Below are the code and all the weights of a small trained network. Each question names an input and a target symbol and asks about switching units off, where a switched-off unit gives its printed mean instead of its output.

import numpy as np


def w(rows, s, z=0):
    codes = np.array(rows[::2]) - 128.0
    scale = np.full(codes.shape[1], s)
    scale[-1] = z or s
    return codes * scale


def f(y):
    return np.maximum(y, 0)


def softmax(a):
    e = np.exp(a - a.max(-1, keepdims=True))
    return e / e.sum(-1, keepdims=True)


def log_softmax(a):
    a = a - a.max(-1, keepdims=True)
    return a - np.log(np.exp(a).sum(-1, keepdims=True))


def net(x, mask):
    ids = ['βεζμστ'.index(c) for c in x.split()]
    T = len(ids)
    res = E[ids] + P[:T]
    u = 0
    for l in range(3):
        r = res
        for j in range(2):
            rows = slice(2 * j, 2 * j + 2)
            q, k, v = (r @ M[l][rows].T for M in (Q, K, V))
            z = softmax(np.where(np.tri(T) > 0, q @ k.T / 2**0.5, -1e9)) @ v
            o = O[l][rows]
            res = res + np.where(mask[u + j], z, o[:, -1]) @ o[:, :-1]
        u += 2
        y = f(res @ A[l][:, :-1].T + A[l][:, -1])
        res = res + np.where(mask[u : u + 4], y, B[l][:, -1]) @ B[l][:, :-1]
        u += 4
    return log_softmax(res[-1] @ U[:, :-1].T + U[:, -1])


Q, K, V, O, A, B = {}, {}, {}, {}, {}, {}
E = w([
[168,139,158,165,127,145,65,165,97],'β',
[126,162,121,243,169,113,140,168,113],'ε',
[81,147,79,174,77,141,131,81,124],'ζ',
[147,124,203,136,121,114,210,61,115],'μ',
[109,185,103,67,247,193,113,111,91],'σ',
[82,59,100,142,184,128,168,155,178],'τ',
],0.013)
P = w([
[221,15,86,102,74,74,68,86,138],'0',
[134,210,191,179,207,148,100,139,107],'1',
[88,221,130,144,179,144,129,111,108],'2',
[42,175,147,111,163,157,126,97,71],'3',
[23,155,143,103,188,150,128,66,46],'4',
[2,157,141,102,233,166,131,41,44],'5',
],0.0065)
Q[0] = w([
[106,154,131,130,90,104,121,123,99],'L0H0',
[2,206,84,228,248,221,164,61,29],'L0H0',
[133,125,154,153,78,85,135,154,117],'L0H1',
[131,95,112,81,131,142,150,132,138],'L0H1',
],0.0096)
K[0] = w([
[152,136,183,142,78,91,137,95,111],'L0H0',
[2,96,135,77,131,134,213,107,136],'L0H0',
[88,167,155,182,121,123,165,155,99],'L0H1',
[156,115,146,142,139,119,101,192,165],'L0H1',
],0.0094)
V[0] = w([
[84,82,89,156,184,118,162,196,191],'L0H0',
[183,100,170,167,215,95,168,164,129],'L0H0',
[247,23,134,79,90,102,103,176,172],'L0H1',
[133,182,135,10,225,255,55,89,20],'L0H1',
],0.0063)
O[0] = w([
[39,96,101,64,148,61,135,199,196,119],'L0H0',
[66,148,180,153,123,42,172,224,108,69],'L0H0',
[179,197,9,127,89,94,169,201,50,1],'L0H1',
[149,22,103,160,194,254,166,123,168,246],'L0H1',
],0.0062,0.0042)
A[0] = w([
[127,255,147,66,134,77,133,102,45,179],'L0N0',
[91,180,131,109,181,161,150,104,146,122],'L0N1',
[123,186,203,152,148,117,61,159,156,212],'L0N2',
[114,194,87,174,111,136,57,128,74,252],'L0N3',
],0.0077,0.0017)
B[0] = w([
[146,199,173,115,148,75,141,83,133,170],'L0N0',
[94,134,158,97,179,128,142,161,104,253],'L0N1',
[98,109,115,128,157,109,150,73,186,167],'L0N2',
[95,135,123,157,118,115,9,118,127,204],'L0N3',
],0.011,0.007)
Q[1] = w([
[236,233,78,89,70,3,101,220,94],'L1H0',
[177,37,122,136,126,197,89,124,149],'L1H0',
[125,138,94,149,180,210,147,147,70],'L1H1',
[81,174,176,121,143,110,113,88,155],'L1H1',
],0.007)
K[1] = w([
[151,139,114,254,46,49,93,143,197],'L1H0',
[158,117,164,147,134,182,95,99,87],'L1H0',
[97,181,110,95,153,123,141,144,87],'L1H1',
[133,162,104,119,114,65,130,111,134],'L1H1',
],0.0095)
V[1] = w([
[204,206,135,150,92,132,84,108,34],'L1H0',
[119,53,46,162,91,159,61,26,198],'L1H0',
[236,2,106,159,95,160,150,73,148],'L1H1',
[164,99,122,164,67,64,103,93,131],'L1H1',
],0.0062)
O[1] = w([
[230,123,150,212,159,211,178,132,93,76],'L1H0',
[176,76,75,168,161,119,90,36,255,94],'L1H0',
[94,221,167,196,91,117,129,139,203,1],'L1H1',
[73,159,150,79,37,146,90,180,154,90],'L1H1',
],0.0069,0.0065)
A[1] = w([
[48,243,152,113,109,98,12,136,108,229],'L1N0',
[170,42,204,204,177,194,107,97,45,253],'L1N1',
[2,182,120,94,121,84,74,125,81,180],'L1N2',
[88,132,73,86,58,82,152,251,104,133],'L1N3',
],0.0053,0.0021)
B[1] = w([
[195,85,173,118,116,106,71,172,254,205],'L1N0',
[8,182,84,112,155,183,179,151,151,245],'L1N1',
[194,87,157,78,117,136,64,170,114,224],'L1N2',
[81,211,58,175,194,175,92,153,76,149],'L1N3',
],0.0062,0.012)
Q[2] = w([
[96,205,133,169,152,222,129,146,109],'L2H0',
[6,115,195,65,255,207,74,108,150],'L2H0',
[131,118,142,114,150,121,149,66,118],'L2H1',
[130,121,148,156,86,63,106,96,195],'L2H1',
],0.0082)
K[2] = w([
[173,157,255,85,96,104,110,42,61],'L2H0',
[59,149,141,42,177,86,79,41,55],'L2H0',
[129,108,165,111,109,169,178,90,86],'L2H1',
[81,198,187,108,213,193,66,132,150],'L2H1',
],0.0054)
V[2] = w([
[146,63,29,142,118,135,2,168,149],'L2H0',
[66,106,7,96,141,192,164,215,83],'L2H0',
[88,80,110,126,202,106,110,212,111],'L2H1',
[147,57,83,114,115,122,14,93,156],'L2H1',
],0.0061)
O[2] = w([
[168,3,84,225,236,190,188,190,132,152],'L2H0',
[159,137,73,47,38,181,244,189,199,189],'L2H0',
[180,25,2,79,157,48,195,152,56,111],'L2H1',
[102,208,223,62,82,44,188,74,92,246],'L2H1',
],0.0042,0.014)
A[2] = w([
[124,113,136,99,223,135,163,27,158,254],'L2N0',
[118,103,65,71,80,157,174,254,83,146],'L2N1',
[87,181,250,108,51,139,84,111,85,134],'L2N2',
[156,116,145,118,159,11,23,197,105,10],'L2N3',
],0.0046,0.0013)
B[2] = w([
[105,105,58,176,124,77,96,122,170,255],'L2N0',
[214,101,165,115,80,125,174,61,219,227],'L2N1',
[75,118,64,152,100,28,59,199,85,237],'L2N2',
[146,192,216,112,142,193,180,17,1,176],'L2N3',
],0.0063,0.0098)
U = w([
[140,126,143,139,148,223,85,231,92,180],'β',
[137,80,149,133,183,116,143,101,3,5],'ε',
[95,99,70,139,194,56,97,65,162,188],'ζ',
[55,168,96,94,115,63,90,182,68,99],'μ',
[146,242,149,75,101,184,183,55,150,97],'σ',
[178,53,186,50,95,62,120,169,180,163],'τ',
],0.0047,0.0017)

Each question gives the input, a string of symbols that net reads in full, and the target symbol t.
The units are the heads (2 rows each of Q, K, V and O) and the neurons (one row each of A and B). Each row of codes is followed by its name. A weight is (code - 128) times the scale printed after its matrix; where a second scale follows, it is the last column's (O, A, B and U).
mask holds one flag per unit, layer by layer, with each layer's heads first. A switched-off unit (its flag False) gives its mean, the last column of its rows in O or B, instead of its output. The means were averaged over made-up inputs and are rounded, as every weight is.
A unit's drop is (log p(t) with every unit on - log p(t) with that unit switched off) / (log p(t) with every unit on - log p(t) with every unit switched off).
The circuit of an input: a set's keep is (log p(t) with only the set's units on - log p(t) with every unit switched off) / (log p(t) with every unit on - log p(t) with every unit switched off). Starting from the 12 units with the biggest drops (on a tie, the unit counted first), units are removed one at a time, each time the one whose removal leaves the highest keep (on an exact tie, the one counted first), for as long as the keep stays at least 0.8.
circuit, biggest first: the units of the circuit, biggest drop first
unit that matters most: the unit with the biggest drop
top k neurons: the k neurons with the biggest drops, biggest first
top k neurons in layer l: the k neurons of layer l with the biggest drops, biggest first
heads that matter: for each layer, one digit per head in row order, 1 if its drop is at least 0.15 and else 0, layers parted by /
input ζ ζ ζ ζ, target ζ: circuit, biggest first : L1H0, L2H0, L0H0
input σ ζ ζ ζ β, target ζ: heads that matter : 01 / 10 / 00
input σ σ ε ε, target σ: circuit, biggest first : L2H0, L0H1, L1N1, L2N2
input ε ζ μ, target μ: heads that matter : 00 / 10 / 10
input ζ σ σ τ ε, target τ: heads that matter : 11 / 11 / 10
input ζ σ σ τ ζ ζ, target τ: top 2 neurons in layer 1 : L1N2, L1N3
input β ζ ζ σ μ β, target σ: heads that matter : 01 / 11 / 10
input β σ ζ ζ τ σ, target τ: top 3 neurons : L2N1, L1N2, L2N3
input σ β σ β ζ, target σ: top neuron : L0N1
input ζ β σ τ, target μ: top 3 neurons : L0N1, L2N2, L1N3
input β ζ τ, target τ: heads that matter : 10 / 10 / 10
input ζ ζ σ β, target μ: top 3 neurons : L2N2, L0N1, L0N0
input ε μ β μ ζ, target μ: top 2 neurons in layer 0 : L0N3, L0N0
input ε σ ζ, target τ: top neuron in layer 2 : L2N1
input β σ ζ σ, target σ: top 2 neurons in layer 0 : L0N1, L0N3
input μ ζ σ, target β: heads that matter : 01 / 10 / 01
input ζ β β, target ζ: heads that matter : 00 / 10 / 10
input τ ζ ζ μ ζ σ, target ε: top 3 neurons : L0N0, L2N3, L0N3
input ε μ σ, target τ: top 2 neurons : L0N1, L2N1
input ζ σ σ ε, target σ: unit that matters most : L1H1
input ζ σ ε ζ β, target μ: top 3 neurons in layer 0 : L0N1, L0N0, L0N3
input τ β σ, target ε: top 3 neurons : L2N3, L0N0, L1N1
input ζ τ μ, target τ: top 3 neurons in layer 1 : L1N0, L1N3, L1N2
input μ β σ τ, target β: heads that matter : 11 / 10 / 01
input ζ τ σ τ, target μ: top 2 neurons : L1N3, L0N1
